Each row has a name. Each piece below is followed by the name of the row it came from, unless a question asks for something else. Each question is about the rows just above it. Places in a row count from 0.

B: [170 170 160 111 174 105  84 145 146]
P: [107 107 166 116  86 168 102  88 150]
H: [ 82  84 149 152  87 108 171 119 151]
A: [119 107 171 117 174 103 121 129 135]
U: [135 119 106 171 117 128  83 105 109]
S: [160 170 170 111 132 158  88 121 169]
X: [ 82  84 119 150 148  78 113 177 138]
K: [ 99  93 116 147 165 114  78 111 175]
The row with [119 106 171 117] is -> U
Which row holds [170 170 160 111]? -> B

Z: [131 118 162 120 101 131 123 122 122 140 131]
N: [112 122 144 149 120 124 112 121 125  92 126]
Q: [134  78 128 140 130 139 129 141  98 139 136]
L: [133 114 169 140 121 127 114 123 123 107 140]
T: [147 151  72 125 170 112  91 112 126 141 130]
F: [ 86 134  78 129 140 130 139 129 141  98 120]
E: [128 146  72 123 127 143 135 131 111 148 136]
M: [122 120 146 127 112 114 132 114 133 116 129]
V: [142 122 123 118 101 131 120 162 119 118 108]
C: [131 133 149 127 134 115 140 130 143 136 119]
Y: [105 130 166 129 131 117 119 114 136 156 132]
W: [151 131  96 131 116 141 109 118 123 165 127]
[118 162 120 101 131 123 122] -> Z
Where does [134  78 129 140 130 139 129 141  98] start? Give its row and place. -> F, 1
[112 114] -> M
[131 118 162 120 101 131 123 122 122 140 131] -> Z
Row and place where [123 127] starts: -> E, 3
[122 123 118] is in which row? -> V
[131 117 119 114] is in which row? -> Y

G: [ 92  84  91  92 140 129  97 115 118 122 104 114 100 123 124 106 147 101
 107 101 104 105]
J: [ 92  84  91  92 106 129  97 115 118 122 104 114 100 123 124 106 101 133
 107 101 104 105]
D: [106 133 100 107 101 104  97 115 118 122 104 114 100 123 124 106 133 101
 107 115 104 105]
R: [ 92  84  88  92 106 129  97 115 118 122 104 114 100 123 124 106 133 101
 107 101 104 105]
The row with [ 92  84  88  92 106 129  97 115 118 122 104 114 100 123 124 106 133 101
 107 101 104 105] is -> R
[101 104  97 115 118 122 104 114 100 123] begins in row and place -> D, 4
Row and place where [106 133 101 107 101 104] starts: -> R, 15
Where does [ 92  84  91  92 140 129  97] start? Give its row and place. -> G, 0

Pelop: [122  87  73 146 105 124]
gis: [122  87  73 124 134 125]
vazel: [180 120 146 105 102 103]
[180 120 146 105 102] begins in row and place -> vazel, 0
[122  87  73 124 134 125] -> gis
[122  87  73 146 105] begins in row and place -> Pelop, 0
Where does [ 73 146] start? Give its row and place. -> Pelop, 2
Where does [ 73 124] start? Give its row and place. -> gis, 2
[ 73 124 134 125] begins in row and place -> gis, 2

vigim: [ 77 126  98 108 118]
luzul: [ 77 108 126 118  98]
Dotuk: [ 77 126  98 138 118]
lefig: [154 126 153 108 118]
Gir: [154  98 126 138 118]
[154 126] -> lefig
Row and place where [154  98 126 138] starts: -> Gir, 0
[126  98 108 118] begins in row and place -> vigim, 1
The row with [154  98] is -> Gir
[ 77 126  98 108 118] -> vigim

mitol: [141 111 147 168 135 131 124 122 128 130 133 117  83 136 127 145 117 131
 126 133 118 150 161 140 124 110 132 115 131 157 122 144 117 125]
vala: [102 111 137 117 106 133 123 128 120 110 155 121 127 143 107 120 140 139
 120 147 125 133 121 125 112 121 127 154 132 141 111 135 125 142]
zino: [141 111 147 168 135 131 124 122 128 130 133 117  83 136 127 145 117 131
 126 133 118 150 161 140 124 110 132 115 131 157 122 144 166 106]
[141 111 147 168 135 131 124 122 128 130 133 117  83 136 127 145 117 131
 126 133 118 150 161 140 124 110 132 115 131 157 122 144 117 125] is in which row? -> mitol
The row with [141 111 147 168 135 131 124 122 128 130 133 117  83 136 127 145 117 131
 126 133 118 150 161 140 124 110 132 115 131 157 122 144 166 106] is -> zino

dibe: [174 135 123 125 142 129 118]
sib: [140 126 138  97 137  88 149]
Padu: [152 174 133 123 126 144 110]
dap: [121 128 115  79 114 146 141]
govok: [129 151 129 130 128 114 107]
[138  97 137] begins in row and place -> sib, 2
Which row holds [174 133 123]? -> Padu
Row and place where [114 146 141] starts: -> dap, 4
Where does [133 123] start? Give its row and place. -> Padu, 2

Talum: [123 111 167 110 140 130 128 115 154 114]
fen: [160 139 118 106 144 128 109  92 135  87]
gulom: [145 145 117 105  96 170 134 123  87 106]
vav: [ 81 117  84 130 123 110  94 128 156 120]
gepeg: [121 124 157 142 133 129 131 123 148 142]
Rab: [149 129 138 166 132 121 172 115 152 152]
beme: [154 169  77 181  75 150 148 119 101 167]
[160 139] -> fen
Row and place where [134 123  87] starts: -> gulom, 6

semu: [139 137 139 123 113 106 114 130 118 104 122 138 132 155 124 108 142 151
 152 130 117 105 156 144 127 113 107  94 122 155 104]
vubu: [131 125 140 134 124 140 125 160 146 123 127  99 146 119 173 140 135 155
 122 139 142  94 144 134 150 130 158 138 100 112 119]
matez: [133 123 137 139 120 144 121 161 148 121 130  93 148 118 176 142 138 157
 120 137 138  92 146 138 149 129 163 140  98 113 112]
loluv: [133 126  99 112 113 106 114 130 118 104 122 138 132 155 124 108 142 151
 152 130 117 105 156 144 127 129 107  94 122 155 104]
Ludi: [133 122 137 141 120 145 122 161 148 119 130  92 148 117 177 143 138 156
 120 136 136  92 146 138 151 128 164 140  98 113 109]
taz: [112 115 113 128 107 108 125 148 140 105 138 137 114 141 151  82 138 139
 154 126 125 117 138 150 127 125  98  87 117 163  98]
dol: [129 131 144 124 130 133 131 158 142 130 125 110 143 127 164 134 131 155
 127 141 151  95 142 129 148 133 150 137 101 111 134]
tov: [142 124  95 108 114 105 112 127 111 104 119 138 137 157 118 114 142 154
 152 131 117 101 160 143 126 111 109  96 124 153 105]
velo: [128 134 147 119 134 128 134 157 139 133 124 116 140 131 160 131 129 155
 130 144 156  96 140 124 146 134 145 135 102 110 144]
Lige: [133 131 106 121 110 108 121 139 128 105 130 137 124 146 138  93 140 144
 154 129 122 112 147 147 126 119 103  91 119 159 101]
Where do [123 113] appear? -> semu
[123 137 139] begins in row and place -> matez, 1
Row and place where [149 129 163 140  98 113 112] starts: -> matez, 24
[133 126  99 112 113 106 114 130 118 104 122 138 132 155 124 108 142 151
 152 130 117 105 156 144 127 129 107  94 122 155 104] -> loluv
The row with [163 140] is -> matez

Fak: [101 151 125 148]
Nogus: [151 101 125 123]
danep: [125 151 101  92]
pid: [151 101 125 170]
[151 101 125 170] -> pid
[151 101 125 123] -> Nogus

koz: [114 129 161  98 128  96 120 162 116 120 141 118 129 122 139 133 133 129
 131 128 132 148 126 159 127]
Modu: [121 130 149 123 128 109 124 153 127 126 137 123 128 153 133 129 129 135
 126 127 131 147 130 103 129]
suk: [137 127 102 160 128 142 132  98 131 128 120 133 125 123 115 126 125 122
 122 128 125 102 128 176 125]
Kozi: [137 127 102 160 128 142 132  98 131 128 120 133 125 123 115 126 125 122
 122 128 125 102 125 143 128]
zatu: [128 128 111 134 127 127 128 123 132 134 115 130 124 131 116 127 126 127
 123 128 127  90 127 128 128]
rine: [127 128 114 131 127 126 128 126 132 135 115 129 125 133 117 127 126 128
 123 128 128  91 128 126 128]
Kori: [114 129 161  98 128  96 120 162 116 120 141 118 129 122 139 133 133 129
 131 128 132 148 126  86 130]
kufo: [141 127 103 168 128 150 134  87 133 126 126 134 127 121 119 125 125 123
 122 128 124 116 126 152 127]
[128 176 125] -> suk
[137 127 102 160 128 142 132  98 131 128 120 133 125 123 115 126 125 122
 122 128 125 102 128 176 125] -> suk
Row and place where [103 168 128 150 134  87 133] starts: -> kufo, 2

Lemim: [112 100 138 113 138 113 109  82 119 148  85 151 107 148 131 152 152]
kulu: [138 132 132 120 116 142 141 152 128 140 137 123 112 137 133 132 121]
suzu: [135 105 120 124 127 123 114 100 138 115 115 141 111 155 139 133 110]
volun: [105 126 141 113 138 113 109  82 119 148  85 151 107 148 131 152 152]
[112 100 138 113 138 113 109  82 119 148  85 151 107 148 131 152 152] -> Lemim
Which row holds [114 100 138]? -> suzu

